[ 180   -6   11   30  178 -151  -53  -19   46  -17  190   -7   14 -153
  -37   20   87   -3  -24  179  -36  -25   50  183 -225   -7  190 -187
 -117 -365  264 -186] => J157
[ 223  265  194   87  -93  -16  -34  287  324  -59  118   42   -9  230
   15  181  -52  -91 -177 -218   36   -6   50  -10 -122  237 -273 -213
 -203  252 -216  -89] => J97
[-251 -213  -74 -104  134   -8   34 -139 -353    6  -60  -67  -49  -58
    3 -124  -87   59  153   64 -118    4    4  -23  345 -187  107  178
  243   86    5  143] => J462
[ -57 -306  221  -15 -899  -30 -274  136  -18  299  -29  423    3 -375
  -23 -340   14  201  338 -113  124  369 -135  213  118  671  252  -36
  269  -32  166 -310] => J319
[ 441  180 -219   17  511 -175  253  180 -134  -97 -250 -143  -30  152
  240 -114  -60   32 -442 -113   49   17  -74   18  106 -158 -194  311
  124  162 -301   27] => J612
[-118 -104   82  -90  -15  -53  -12 -150  110  155  -42 -217 -189  159
 -200  148  196  220  210  182  -84  -31   -6   64 -425    7  275  -51
 -123 -337  385 -161] => J97
[ 350  196  -82  141  637  118   73    9  113  -47 -203 -278  -50  518
   72  383  132   11 -328  133 -130  -13  -45 -158 -380 -285 -180  -73
 -146 -121  -85  -30] => J157
[ -12 -180  344 -162 -180 -102  -12  283 -205  125 -141   69  -60  -24
    7  -83  -26   75  172  -78  183   11 -371  272 -120  123  159   61
  -66  204  105 -250] => J502
[  24 -151 -173   12  499  366   46 -228 -307  -90 -472  -14   -3  318
   99  200  157  118 -166  249 -332  151   49 -134  144 -246 -233  113
  171  -95  -85  258] => J168
[ 345  -68   -5  -45  126 -325   68  156   44   50 -129  -97  -88   63
   21  -39   75  140  -91   31   47   17 -113  242 -315  148  168   65
 -118 -215  138 -299] => J612
[ 274  137  182  100 -262  -67 -212  209  340   63  266  200   39  -87
 -111   -8  170   -7   -6  -92   -9  128  130  213 -166  260   47 -372
  -57 -235  179 -116] => J612
[ 170   23  115   57 -104  391  -70   89   17   72 -423  154   61  436
  130  278  112  116  -37   37 -124  228 -138 -178 -163  170 -201  -74
   13   31 -181   57] => J209
[  10  -79  -82   93   62  342  -36  -41 -290  -12 -309  207  118   73
  207  -46   40  125 -110  141 -170  269  -83 -150  181  -40 -121  109
  219  -59 -116  156] => J502
[-172  -94   76  -38 -173  116  -46  -74  -30   58  -96   23  -26   -8
  -14   44   47  118  111   71  -51   14  -43   -9 -134   82   28   16
   21 -127  130    5] => J168
[ 216  -62   78   66 -228  -40 -189   56  -94   79   62  346  141 -246
   51 -179  112  -56  105  198  -22  294  -59  206   35  213  252 -156
   66 -490  379 -219] => J209
[ 220  428  175  169 -342   90   -2  274  544  143  281    7   49  290
  -44  152   16  -94  -70 -241  122  -20  -18 -152 -389   92 -245 -296
 -145   29 -204  -26] => J612
[  60  235  -76  100  -46   57 -119   46  318   -7  189  -11    8  -11
 -121  -12   48   97 -103  -81  -54   56  185  -45 -130   50   15 -167
   63  -98   25   81] => J502
[ 426    6  -76   -4  703 -360  203  134 -267 -123 -121 -243  -90   77
  196  -18  -40  -84 -315  151   -3 -121  -90  182 -152 -283   17  153
 -133  -42   42 -177] => J36
[-212  -64 -111   45  165  258   77 -177 -152   29  -42 -108  -30  140
    4   83   -8   17   43  101 -168   -8   68 -236   47 -293  -74   43
  145  -29  -67  227] => J36
[-140  338 -268  166  132   37  154  -66   88 -107  413 -188   50  -35
   22  -89 -256 -173 -185 -123   36 -184  176 -372  163 -368 -228   84
  113  134 -355  299] => J513
[   6   57 -165   33 -227  -34  -36  -42   53   67   -8   73   18 -128
   25 -163  -80  115   15  -89  -24  101   80  -78  119  151   89   58
  193  -31 -107   75] => J209
[ 502  260  -50   85 -128 -236 -145  272  328  -64  160  218   97 -184
   31 -145  -32   26 -253 -259   23  150  194  236   30  382  -23 -213
   25  -15  -73  -73] => J209
[ 318  291   72  140 -133  -41  -71  189  498  -56  200   93   77   79
    8  148   34  -44 -230 -122   34   16   77   -9 -319  285 -168 -271
 -240  -60 -109 -123] => J168
[ 454  481  -52  152   70 -286   47  392  292  -59  388   32   67  -81
   96 -157 -197 -156 -428 -351  120  -36  133   86   60   77 -254 -111
  -39  248 -303  -21] => J97
[ -46   48   34  -70  298  -73   -8   95   21 -123  288  -78  -49  -71
 -171   83 -100  -84  -61 -173  -67 -138  197   91  265 -139  -79 -162
  100  384 -138  193] => J157
[ 129  140 -124  111  273  109   63  -26  -61  -57   -4  -40   25  158
   59   23  -76  -73 -182   55 -109   -8   49 -144  170 -198 -218   13
  107   78 -194  165] => J319
[-335 -105  158  -84  148  170   80 -214   78  179   99 -338 -161  319
 -266  368  117   53  342  284 -106 -208  -43 -150 -525 -288  201 -144
 -165 -234  341   28] => J36
[ -69  -41  216 -150  122  -80  -57   46   99  101  166 -154 -100   85
 -289  171  135   15  209    8    0  -87   20  184 -168 -139  164 -195
  -41   60  230  -27] => J513
[ -35  134   -1   36 -257   50 -106   55  284   57  170   35    5  -75
  -98  -26   39  114   28 -100   31   72  113  -75  -63  143   41 -107
   91  -61  -22   20] => J513
[ -37 -150 -176   90  -12  278  -63 -267  -59  125 -273    5   11  139
   17   44  243  308   73  367 -202  280  -25 -238 -204  -38  176   74
  150 -572  156  -38] => J513
[-313  -34 -257   15  -74 -193   78 -260  -36  -22  425 -120  -12 -432
  -85 -270 -167   27  129   58   12 -150  217  -75  115 -105  206  120
  122 -200   82   93] => J513
[ -52   50  206  -60 -422   -2 -253  138  366  174   -8   15  -83   80
 -218   29  161  333  211 -187   81  143  -35  103 -291  343  191 -190
   34  -62  112 -177] => J502
[-211  -62  -44 -105  296   34  128  -62  -90 -144 -105 -285 -152  227
 -127  136 -144   93  -39  -73  -61 -226   57 -119  116 -122 -172  169
   51  426 -237  160] => J319
[  -6 -122    3   13  253 -110   -5  -91 -383 -109  220   77   80 -301
  109 -173  -30 -159   21  249  -76  -45   59  200  131 -192  113    8
    2 -275  314   22] => J462
[ 113  -47  326   -7   62  237  -94  178  -43  -98  -54  159   52  158
    7  275  132  -93    2  173  -94   44  -13   84 -167   61 -135 -245
 -164   30   93   -6] => J513
[-271  125 -131   70  -11  183  175 -120  113  -15  -83 -237  -29  347
   60  101 -186  160  -23  -83    7  -89  -34 -475  -47  -45 -290  225
    3  200 -417  133] => J462
[ 278  112 -106  102  344  -14   96   34  -54 -120  -18  -51   61  104
  179   -6  -62  -77 -237   84  -40  -28   -6    8 -108  -93 -121   46
 -128 -164  -27  -42] => J462
[ -27  -84  -14   -6 -321  -63  -57  103  -96  147 -101  128   29 -120
  107 -156  -91  200   56  -91   80  167 -147  -20   75  200   79   95
  196   91 -208 -113] => J157
[ -37  150  187   -3 -539  -52 -146  260  321   98  342  164   65 -114
  -86 -109 -107   30  149 -336  116   53   51   65   14  324  -18 -206
   35  204 -107  -20] => J462
[ 271  108   43  116 -161 -287   30  205  109   74   72   40   44  -88
  203 -112  -60   25  -96   -8  122   42 -145  122 -322  163   96   -9
 -153 -223   56 -283] => J36
[ 504   22   28   10 -134 -215  -97  288  122  161 -271  149    2  -15
  176 -120  137  242 -121  -63   62  285 -146  276 -270  321  148  -36
    2 -228   95 -306] => J36
[ 248   67  264 -201   70 -438  105  431  192    6  135 -154 -154   65
 -136   54 -121  -29  -52 -352  230 -236  -87  365 -168  191    1  -58
 -171  488 -104 -173] => J612
[-344 -348 -141   57  191  315   85 -368 -603  -68  -11   82   31 -255
  154 -105   12  -15  112  441 -284   28  111 -203  220 -315   60  145
  196 -283  163  277] => J36
[ 256  -23   -6   77  224 -140   93  162 -199 -188   75  152   45 -134
  193  -64  -97 -175 -300   32  -35  -23   42  142  197   21 -172   12
  -11   95 -110   60] => J612
[ 128   50   38  109  376  232   -6   27  -66  -69   33   35   40  164
   53  208  116 -151 -138  141 -204   51  118  -25  -24 -239 -193 -195
  -10  -59   73  189] => J36
[-298   20   35   64  432  381  123 -186 -224 -161  112 -152   -4  256
  -43  237  -59 -189  -15  220 -171 -167   61 -319   91 -428 -243  -23
   15  128 -110  290] => J502
[ 510  296  -22   58  250  -24   38  330  258  -99 -109   -4   32  256
   74   78   15   44 -376 -179   11  112   58   -1  -20   91 -274  -56
   25  245 -402  -49] => J513
[ -72  134  131    7  552  274  119 -126  -41 -235  195 -208  -78  330
 -165  377   23 -295 -142   74 -201 -267  284  -98    7 -426 -362 -216
 -156  275  -68  294] => J97
[ 104   38 -336  113  560  112  184 -154 -409 -170 -132  -44   39   79
  212 -111  -66  -55 -326  167 -225   97  114 -186  400 -373 -203  265
  225  -32 -229  221] => J97
[ -59  272 -231   54  423  -23   62  -42   94 -136  407 -210  -11  -27
 -124  -27 -138 -154 -163 -128  -67 -196  271 -106  195 -357 -108  -76
  124  156 -152  307] => J502
[ -47  247   32  -13 -603 -414  -99  249  477  152  498   32  -32 -389
 -112 -271 -207   96  112 -441  227  -58  119  117  -10  329  173 -158
   70  156  -47  -50] => J36
[-226 -445   27  -66  326  125   25 -318 -550    7   29    7  -51 -227
  -44   -6  115  -25  223  482 -203  -12  -28   84   61 -301  299   10
   70 -372  432    9] => J157
[ 229   43 -116  127  -58  -77 -122  103 -111  -30   72  238  102 -313
  169 -317  -18   42 -169   -4    3  216   14  109  153  111   82    7
  139 -195   42  -49] => J502
[ 117  -10  -66  168  260   69  -62 -168  -62  -14  276   69  102 -177
   18   28  154 -122  -28  446 -144   43   70   19 -225 -174  182 -223
  -95 -716  427 -126] => J157
[ -75  -69   25  -49  191  170  -16 -154  -70   87 -104 -128 -111  229
 -147  154  203  114  103  161 -191   55   51    4 -142 -207   80  -59
   32 -214  259   64] => J97
[-149  128    5 -226  110 -456   34   47  180   75  594 -226 -125 -452
 -311 -267 -132 -153  213 -151  197 -342  179  335   95 -116  312 -101
   22   13  377  -49] => J462
[ 115  193 -438  272   98  -38  160 -194   72  -71   83  -51   84 -102
  211 -169  -66   46 -306  169  -84   10  172 -283  -85  -58  -72  192
   61 -422 -162   67] => J612
[-156   95  206  -19   69  169   49    7  127  -51  171 -117  -41  247
 -138  294  -19 -160   53  -18  -52 -199   24 -126 -142 -159 -206 -181
 -157  217  -82  130] => J168
[ -86  108 -277  192  -49   63   98 -226   54  -29  112  -31   78  -69
  122  -90  -73   70 -162  144  -52   30   44 -312 -105  -48  -68  151
   40 -333  -68   60] => J168
[  58  139   49  -20  290   26  117   24   53  -78   71 -183  -96  225
  -59  171  -26  -93 -106  -22  -71 -172  126  -20  -94 -154 -202  -77
 -129  163  -80   67] => J97
[ 171  -63    2  140  -24  262  -47   54 -146  -34 -342  253   84  157
  288   69   76  103 -173  107 -184  317  -31 -166  141  100 -223   -6
  141    4 -212   95] => J36
[ 125  298  176 -138  -32 -380  176  423  600  -21  315 -328 -159  244
 -338  107 -128  -81  -27 -457  218 -306   62  152 -270  135  -60 -109
 -176  521 -273 -228] => J612
[  88 -171  245  -72  184  237  -29  108 -278   32 -314   84  -15  298
   14  191  118  -14   37  138 -100   97 -220   93   35  -92  -96  -37
   26  151   72   15] => J319
[-293  108   40   -2 -152  -46   55  -81  265  108  308 -242  -96   39
 -205   87  -73    6  150  -81   72 -245   18 -148 -284  -60   48  -37
 -104   32  -30   -3] => J168
[ -35    2 -139  -57  182  140    7 -146  226   49 -331 -279 -172  454
 -190  263   94  292   -1  -30 -154   14   98 -168 -153    3  -87   43
   79  143  -86  124] => J319
[  58   81  -38   49  -73   54   44   82   86   79  -29  -10   -7  105
   -4  -16   20   65  -68  -58    3   46   -9  -73  -89   16  -64   33
   88  -17 -101   27] => J612
[ 563  560  -61  171  -41 -420   88  456  545   81  269  -63   90  133
  110  -75 -213  -19 -367 -413  327   33 -121   65 -231  208 -173  -72
  -77  180 -473 -301] => J157
[-256   97  178  104 -555  230 -187 -102  435  175  216   -4  -48  142
 -205  200  134  151  264   47  -78   48   97 -224 -458  249   86 -290
 -160 -342  250  -81] => J97
[  29   27 -183  122   44   70   40 -172  -59  -75   26   24   65  -66
   72  -48  -66   37  -83  162 -125   30  106 -166  -45   21   12   57
   14 -257   23   69] => J209
